Below are the code and all the weights of a small trained network. Each question names an input and a target symbol and asks about switching units off, where a switched-off unit gives its printed mean instead of its output.

import numpy as np


def w(rows, s, z=0):
    codes = np.array(rows[::2]) - 128.0
    scale = np.full(codes.shape[1], s)
    scale[-1] = z or s
    return codes * scale


def norm(h):
    return h / np.sqrt((h * h).mean(-1, keepdims=True) + 1e-5)


def f(y):
    return y / 2 * (1 + np.tanh(0.7978845608 * (y + 0.044715 * y**3)))


def softmax(a):
    e = np.exp(a - a.max(-1, keepdims=True))
    return e / e.sum(-1, keepdims=True)


def log_softmax(a):
    a = a - a.max(-1, keepdims=True)
    return a - np.log(np.exp(a).sum(-1, keepdims=True))


def net(x, mask):
    ids = ['ΓΔΘΛαβζημτω'.index(c) for c in x.split()]
    T = len(ids)
    res = E[ids] + P[:T]
    u = 0
    for l in range(2):
        q, k, v = (norm(res) @ M[l].T for M in (Q, K, V))
        z = softmax(np.where(np.tri(T) > 0, q @ k.T / 2**0.5, -1e9)) @ v
        res = res + np.where(mask[u], z, O[l][:, -1]) @ O[l][:, :-1]
        u += 1
        y = f(norm(res) @ A[l][:, :-1].T + A[l][:, -1])
        res = res + np.where(mask[u : u + 16], y, B[l][:, -1]) @ B[l][:, :-1]
        u += 16
    return log_softmax(norm(res)[-1] @ U[:, :-1].T + U[:, -1])


Q, K, V, O, A, B = {}, {}, {}, {}, {}, {}
E = w([
[131,89,192,14,124,145],'Γ',
[85,151,159,85,185,100],'Δ',
[181,82,18,238,136,103],'Θ',
[90,157,144,208,52,160],'Λ',
[180,128,150,55,65,123],'α',
[94,95,71,144,149,180],'β',
[133,77,96,44,142,224],'ζ',
[169,129,151,139,114,42],'η',
[183,127,86,98,113,140],'μ',
[85,143,133,182,187,40],'τ',
[175,177,206,110,8,125],'ω',
],0.0016)
P = w([
[213,186,236,128,142,189],'0',
[147,158,57,130,174,34],'1',
[61,19,151,135,33,138],'2',
[143,178,66,139,177,37],'3',
[56,17,148,127,34,148],'4',
[145,177,82,135,177,36],'5',
[55,24,150,116,29,141],'6',
[148,180,81,136,183,35],'7',
[48,9,157,120,32,141],'8',
[146,181,94,144,195,36],'9',
],0.0012)
Q[0] = w([
[25,3,144,152,72,110],'L0H0',
[62,96,123,152,104,107],'L0H0',
],0.0046)
K[0] = w([
[200,146,252,178,111,232],'L0H0',
[162,136,184,115,133,171],'L0H0',
],0.0044)
V[0] = w([
[115,113,150,165,141,95],'L0H0',
[191,3,115,124,182,106],'L0H0',
],0.0018)
O[0] = w([
[113,120,71,108,175,123,252],'L0H0',
[7,216,90,105,62,118,107],'L0H0',
],0.0017,0.00039)
A[0] = w([
[130,167,75,192,104,78,90],'L0N0',
[122,132,135,113,124,124,102],'L0N1',
[42,81,185,150,137,200,94],'L0N2',
[96,98,53,183,40,186,131],'L0N3',
[135,118,130,131,134,126,125],'L0N4',
[145,155,116,117,130,210,129],'L0N5',
[176,173,101,99,152,200,183],'L0N6',
[192,229,64,43,125,54,13],'L0N7',
[111,12,79,30,127,146,56],'L0N8',
[60,66,86,180,93,101,30],'L0N9',
[91,155,42,139,175,49,49],'L0N10',
[148,148,84,22,191,114,79],'L0N11',
[120,103,154,84,19,153,47],'L0N12',
[131,127,138,123,137,165,115],'L0N13',
[159,162,8,113,254,172,8],'L0N14',
[87,107,209,81,16,207,81],'L0N15',
],0.0029,0.0014)
B[0] = w([
[46,129,118,115,183,122,190],'L0N0',
[135,123,133,142,135,139,114],'L0N1',
[232,119,78,127,96,51,151],'L0N2',
[107,173,226,56,184,52,186],'L0N3',
[125,132,129,127,120,132,128],'L0N4',
[116,82,120,144,98,63,89],'L0N5',
[100,93,106,114,54,57,113],'L0N6',
[210,85,157,112,90,6,147],'L0N7',
[107,186,204,234,98,98,159],'L0N8',
[197,113,141,57,139,174,194],'L0N9',
[128,63,125,91,248,126,248],'L0N10',
[151,155,182,89,86,90,138],'L0N11',
[101,112,100,144,242,139,115],'L0N12',
[135,105,117,143,107,97,100],'L0N13',
[102,180,86,57,147,173,165],'L0N14',
[127,85,67,142,248,97,154],'L0N15',
],0.0022,0.0014)
Q[1] = w([
[77,63,134,205,166,182],'L1H0',
[109,2,190,151,90,136],'L1H0',
],0.0083)
K[1] = w([
[178,177,120,181,174,248],'L1H0',
[255,156,179,151,76,222],'L1H0',
],0.0061)
V[1] = w([
[91,241,207,192,186,63],'L1H0',
[115,211,15,253,95,138],'L1H0',
],0.0024)
O[1] = w([
[32,105,191,126,36,85,252],'L1H0',
[95,136,2,136,84,4,107],'L1H0',
],0.0029,0.0022)
A[1] = w([
[173,179,130,93,9,167,118],'L1N0',
[67,153,101,129,32,132,50],'L1N1',
[135,139,94,81,97,99,87],'L1N2',
[117,149,161,100,131,122,106],'L1N3',
[119,133,143,150,163,129,72],'L1N4',
[226,102,119,89,154,198,97],'L1N5',
[221,116,3,181,186,137,36],'L1N6',
[125,141,36,159,123,100,106],'L1N7',
[156,74,143,168,65,61,164],'L1N8',
[129,99,39,180,73,124,101],'L1N9',
[113,67,175,193,177,160,127],'L1N10',
[142,181,76,95,182,235,2],'L1N11',
[123,124,119,217,116,176,119],'L1N12',
[191,92,91,94,180,119,108],'L1N13',
[123,152,186,104,102,92,130],'L1N14',
[57,63,104,100,122,137,99],'L1N15',
],0.0044,0.0025)
B[1] = w([
[106,69,2,153,99,63,102],'L1N0',
[40,180,165,101,120,136,145],'L1N1',
[86,129,167,76,163,149,109],'L1N2',
[125,88,111,138,132,168,155],'L1N3',
[109,94,128,119,110,90,116],'L1N4',
[37,165,139,75,142,54,113],'L1N5',
[85,102,88,160,105,227,113],'L1N6',
[174,35,173,133,139,149,112],'L1N7',
[144,220,123,144,179,187,248],'L1N8',
[156,110,217,89,206,123,102],'L1N9',
[141,125,62,85,83,94,204],'L1N10',
[153,233,77,94,181,162,101],'L1N11',
[169,179,166,63,133,91,94],'L1N12',
[76,159,149,132,70,151,131],'L1N13',
[137,118,100,144,134,205,219],'L1N14',
[185,209,94,177,113,150,210],'L1N15',
],0.0032,0.0017)
U = w([
[124,42,96,181,163,243,187],'Γ',
[107,80,244,35,188,159,7],'Δ',
[171,54,199,123,37,151,168],'Θ',
[94,74,98,172,211,17,127],'Λ',
[28,189,188,187,76,135,186],'α',
[117,126,137,4,96,59,113],'β',
[219,150,105,105,69,75,253],'ζ',
[106,213,58,61,208,184,187],'η',
[218,189,212,187,210,148,29],'μ',
[68,88,2,100,49,123,47],'τ',
[190,186,39,214,87,141,70],'ω',
],0.0072,0.0013)

Each question gives the input, a string of symbols that net reads in full, and the target symbol t.
The units are the heads (2 rows each of Q, K, V and O) and the neurons (one row each of A and B). Each row of codes is followed by its name. A weight is (code - 128) times the scale printed after its matrix; where a second scale follows, it is the last column's (O, A, B and U).
mask holds one flag per unit, layer by layer, with each layer's heads first. A switched-off unit (its flag False) gives its mean, the last column of its rows in O or B, instead of its output. The means were averaged over made-up inputs and are rounded, as every weight is.
A unit's drop is (log p(t) with every unit on - log p(t) with that unit switched off) / (log p(t) with every unit on - log p(t) with every unit switched off).
The circuit of an input: a set's keep is (log p(t) with only the set's units on - log p(t) with every unit switched off) / (log p(t) with every unit on - log p(t) with every unit switched off). Starting from the 12 units with the biggest drops (on a tie, the unit counted first), units are removed one at a time, each time the one whose removal leaves the highest keep (on an exact tie, the one counted first), for as long as the keep stays at least 0.8.
circuit, biggest first: the units of the circuit, biggest drop first
top k neurons: the k neurons with the biggest drops, biggest first
top k neurons in layer l: the k neurons of layer l with the biggest drops, biggest first
input β β τ β τ ζ τ, target Γ: top 3 neurons => L1N6; L0N10; L0N8
input ω ζ ζ β Λ τ Λ, target ζ: top 3 neurons in layer 0 => L0N10; L0N15; L0N8
input β α τ Δ τ β τ Λ Δ, target Γ: top 2 neurons in layer 0 => L0N10; L0N0
input η β τ τ β τ β, target ω: circuit, biggest first => L0N2; L1N15
input τ Λ Λ τ τ ζ α, target α: top 3 neurons => L0N3; L0N15; L0N10
input ζ α β τ μ, target η: circuit, biggest first => L1H0; L1N5; L1N11
input Γ ζ τ, target Δ: circuit, biggest first => L1H0; L1N5; L1N10
input β α ζ τ μ, target Γ: top neuron => L1N6
input τ Λ τ Θ, target Γ: top 2 neurons => L1N6; L0N8
input β τ τ τ τ τ Λ, target Γ: top 2 neurons in layer 1 => L1N6; L1N7
input μ τ Γ α Λ τ τ, target τ: top 2 neurons in layer 1 => L1N6; L1N10
input ζ ω α τ β μ β, target η: top 3 neurons in layer 1 => L1N5; L1N11; L1N6
input β Λ α, target Γ: top 3 neurons => L1N6; L0N10; L0N0
input Γ α β, target Δ: top 2 neurons => L0N3; L1N5
input β η τ τ ζ τ Γ τ Λ, target Γ: top 2 neurons in layer 0 => L0N10; L0N15
input μ Γ η β Θ β Δ, target τ: top 3 neurons in layer 1 => L1N6; L1N10; L1N8
input η Γ η Θ τ τ Δ τ η μ, target β: top 2 neurons => L0N7; L0N14
input α τ τ τ Λ, target β: top 3 neurons in layer 1 => L1N10; L1N5; L1N8
input η τ τ τ α τ μ, target ω: top 3 neurons in layer 0 => L0N10; L0N9; L0N15
input β β Λ β ω, target Γ: top 2 neurons in layer 0 => L0N15; L0N10
input Θ Θ τ β β τ τ τ τ Γ, target Θ: top 2 neurons => L1N0; L1N15
input ζ β τ η τ Δ τ τ Λ, target η: top 2 neurons in layer 0 => L0N15; L0N6
input Θ Θ τ ζ ω β β, target Λ: top 2 neurons => L0N15; L0N3
input Θ τ τ Δ ζ, target Λ: top 2 neurons in layer 1 => L1N9; L1N7
input Λ Λ τ β τ β τ τ ω, target μ: top 2 neurons in layer 1 => L1N8; L1N9
